Below is a small trained network, with its code and all its weights. Each question gives an input and a target symbol and asks what happens when units are switched off, that is, made to give their printed mean instead of their output.

import numpy as np


def w(rows, s, z=0):
    codes = np.array(rows[::2]) - 128.0
    scale = np.full(codes.shape[1], s)
    scale[-1] = z or s
    return codes * scale


def norm(h):
    return h / np.sqrt((h * h).mean(-1, keepdims=True) + 1e-5)


def f(y):
    return y / 2 * (1 + np.tanh(0.7978845608 * (y + 0.044715 * y**3)))


def softmax(a):
    e = np.exp(a - a.max(-1, keepdims=True))
    return e / e.sum(-1, keepdims=True)


def log_softmax(a):
    a = a - a.max(-1, keepdims=True)
    return a - np.log(np.exp(a).sum(-1, keepdims=True))


def net(x, mask):
    ids = ['ΔΘΩαβξσ'.index(c) for c in x.split()]
    T = len(ids)
    res = E[ids] + P[:T]
    u = 0
    for l in range(2):
        q, k, v = (norm(res) @ M[l].T for M in (Q, K, V))
        z = softmax(np.where(np.tri(T) > 0, q @ k.T / 2**0.5, -1e9)) @ v
        res = res + np.where(mask[u], z, O[l][:, -1]) @ O[l][:, :-1]
        u += 1
        y = f(norm(res) @ A[l][:, :-1].T + A[l][:, -1])
        res = res + np.where(mask[u : u + 4], y, B[l][:, -1]) @ B[l][:, :-1]
        u += 4
    return log_softmax(norm(res)[-1] @ U[:, :-1].T + U[:, -1])


Q, K, V, O, A, B = {}, {}, {}, {}, {}, {}
E = w([
[110,75,142,97,137,151,164,176,167,144],'Δ',
[114,85,141,119,123,150,148,168,111,98],'Θ',
[146,208,89,2,189,119,197,131,115,108],'Ω',
[181,121,161,112,141,141,78,99,113,110],'α',
[66,174,188,124,157,93,113,126,119,129],'β',
[129,103,119,180,119,76,149,134,130,114],'ξ',
[120,159,103,111,63,141,100,153,134,151],'σ',
],0.0077)
P = w([
[130,164,221,128,108,122,211,119,59,158],'0',
[120,161,203,134,103,114,178,181,63,172],'1',
[128,145,183,147,137,121,170,182,94,164],'2',
[92,137,160,112,95,105,154,192,100,142],'3',
[82,110,137,105,95,91,134,181,109,132],'4',
[90,124,113,124,96,110,129,194,136,123],'5',
[105,101,95,139,103,107,121,172,150,113],'6',
[118,101,78,142,112,124,126,137,179,84],'7',
[120,88,45,160,154,133,113,132,192,80],'8',
[126,70,35,137,139,129,88,120,194,79],'9',
[129,63,2,149,133,140,71,116,192,86],'10',
],0.0039)
Q[0] = w([
[2,127,95,129,118,139,165,190,131,134],'0.h1',
[72,223,121,112,98,98,51,112,141,154],'0.h1',
],0.0084)
K[0] = w([
[56,138,68,138,138,92,136,123,210,153],'0.h1',
[135,106,163,101,124,151,219,152,144,254],'0.h1',
],0.0085)
V[0] = w([
[101,230,198,138,181,53,41,123,62,153],'0.h1',
[23,42,168,62,185,152,133,189,253,149],'0.h1',
],0.0027)
O[0] = w([
[35,100,116,122,117,178,185,4,171,99,251],'0.h1',
[184,152,106,156,84,157,103,38,53,133,160],'0.h1',
],0.0033,0.0013)
A[0] = w([
[63,184,133,130,158,94,131,61,154,139,52],'0.n1',
[210,134,177,114,118,128,155,72,80,194,74],'0.n2',
[194,189,182,179,163,115,39,102,9,104,19],'0.n3',
[163,218,209,138,157,126,92,53,4,95,3],'0.n4',
],0.0044,0.0022)
B[0] = w([
[120,107,146,157,239,120,78,239,129,169,252],'0.n1',
[81,145,165,118,25,168,134,211,173,209,2],'0.n2',
[234,4,96,148,63,226,97,101,38,35,115],'0.n3',
[233,16,172,140,76,183,92,197,4,69,239],'0.n4',
],0.003,0.00072)
Q[1] = w([
[249,253,213,70,153,208,45,45,64,202],'1.h1',
[112,55,121,125,163,157,76,102,130,100],'1.h1',
],0.007)
K[1] = w([
[123,123,255,110,145,131,191,130,92,134],'1.h1',
[194,63,124,171,155,142,104,76,179,112],'1.h1',
],0.0071)
V[1] = w([
[128,67,228,4,112,205,177,174,132,93],'1.h1',
[127,163,77,68,60,207,74,152,160,95],'1.h1',
],0.0036)
O[1] = w([
[140,159,27,144,163,92,4,69,171,83,80],'1.h1',
[67,192,220,86,191,77,71,103,141,154,1],'1.h1',
],0.004,0.0034)
A[1] = w([
[143,132,146,137,124,125,135,155,108,149,52],'1.n1',
[107,171,181,115,91,158,122,128,143,181,31],'1.n2',
[97,119,247,150,206,102,141,132,109,160,66],'1.n3',
[135,103,132,138,93,166,192,173,124,125,1],'1.n4',
],0.011,0.0039)
B[1] = w([
[48,100,53,102,133,155,112,85,199,45,129],'1.n1',
[115,187,191,149,119,195,127,149,153,100,129],'1.n2',
[87,98,163,145,230,157,77,90,62,254,204],'1.n3',
[138,129,171,166,119,26,152,97,154,127,255],'1.n4',
],0.0084,0.0069)
U = w([
[254,88,84,137,21,174,51,158,53,150,176],'Δ',
[156,183,96,23,176,121,201,175,93,124,95],'Θ',
[104,112,86,133,177,108,71,210,177,95,5],'Ω',
[152,100,180,177,95,31,187,115,164,112,184],'α',
[72,110,160,148,204,136,98,94,69,222,160],'β',
[14,68,64,101,119,197,159,19,158,62,74],'ξ',
[104,222,217,145,80,212,115,162,179,110,136],'σ',
],0.0043,0.0025)

Each question gives the input, a string of symbols that net reads in full, and the target symbol t.
The units are the heads (2 rows each of Q, K, V and O) and the neurons (one row each of A and B). Each row of codes is followed by its name. A weight is (code - 128) times the scale printed after its matrix; where a second scale follows, it is the last column's (O, A, B and U).
mask holds one flag per unit, layer by layer, with each layer's heads first. A switched-off unit (its flag False) gives its mean, the last column of its rows in O or B, instead of its output. The means were averaged over made-up inputs and are rounded, as every weight is.
A unit's drop is (log p(t) with every unit on - log p(t) with that unit switched off) / (log p(t) with every unit on - log p(t) with every unit switched off).
The circuit of an input: a set's keep is (log p(t) with only the set's units on - log p(t) with every unit switched off) / (log p(t) with every unit on - log p(t) with every unit switched off). Starting from all 10 units, units are removed one at a time, each time the one whose removal leaves the highest keep (on an exact tie, the one counted first), for as long as the keep stays at least 0.8.
units of the circuit, in order: the units of the circuit, biggest drop first
unit that matters most: the unit with the biggest drop
k most important neurons: the k neurons with the biggest drops, biggest first
drop when u is switched off: that unit's drop, to one decimal
input ξ ξ ξ ξ ξ ξ Δ Ω Θ Θ Θ, target Δ: units of the circuit, in order	(0.h1; 1.n4; 1.n3; 1.h1)
input β ξ σ Δ β α, target Δ: units of the circuit, in order	(1.n4; 1.n3)
input Ω ξ ξ ξ Δ Ω α Θ, target Ω: units of the circuit, in order	(1.h1; 1.n4; 1.n3; 0.h1)
input ξ Δ Δ Θ, target Δ: units of the circuit, in order	(1.h1; 1.n4; 1.n3; 0.h1)
input ξ Ω Θ Ω α β Δ, target ξ: unit that matters most	1.h1
input ξ σ ξ ξ ξ ξ ξ Ω ξ Ω σ, target σ: units of the circuit, in order	(1.h1; 1.n2; 1.n3)
input ξ σ β ξ, target β: units of the circuit, in order	(1.h1; 1.n3)
input ξ ξ ξ Θ α ξ Θ Δ ξ Ω α, target ξ: units of the circuit, in order	(1.n4; 0.h1; 1.n3)
input Ω ξ Δ ξ ξ ξ β ξ α σ, target Δ: units of the circuit, in order	(0.h1; 1.n4)
input α ξ β Δ ξ ξ β α, target ξ: units of the circuit, in order	(0.h1; 1.n4; 1.n3)
input ξ Δ σ ξ σ, target Δ: units of the circuit, in order	(0.h1; 1.h1; 1.n4)
input ξ ξ ξ α Δ ξ ξ ξ β α Θ, target ξ: units of the circuit, in order	(1.h1; 1.n4; 1.n3; 0.n1)
input ξ Δ σ σ β, target Δ: 3 most important neurons	(0.n3; 1.n4; 1.n3)
input Δ Θ ξ Θ ξ ξ Θ ξ α Ω Θ, target Ω: 3 most important neurons	(1.n4; 1.n3; 0.n3)
input Θ ξ σ Θ ξ, target β: 2 most important neurons	(1.n3; 1.n4)
input Θ ξ Θ ξ Δ ξ ξ α, target Δ: drop when 1.h1 is switched off	0.0
input ξ ξ Θ β Θ, target ξ: drop when 1.h1 is switched off	1.0
input σ β σ Θ β Δ, target ξ: drop when 1.n3 is switched off	0.5
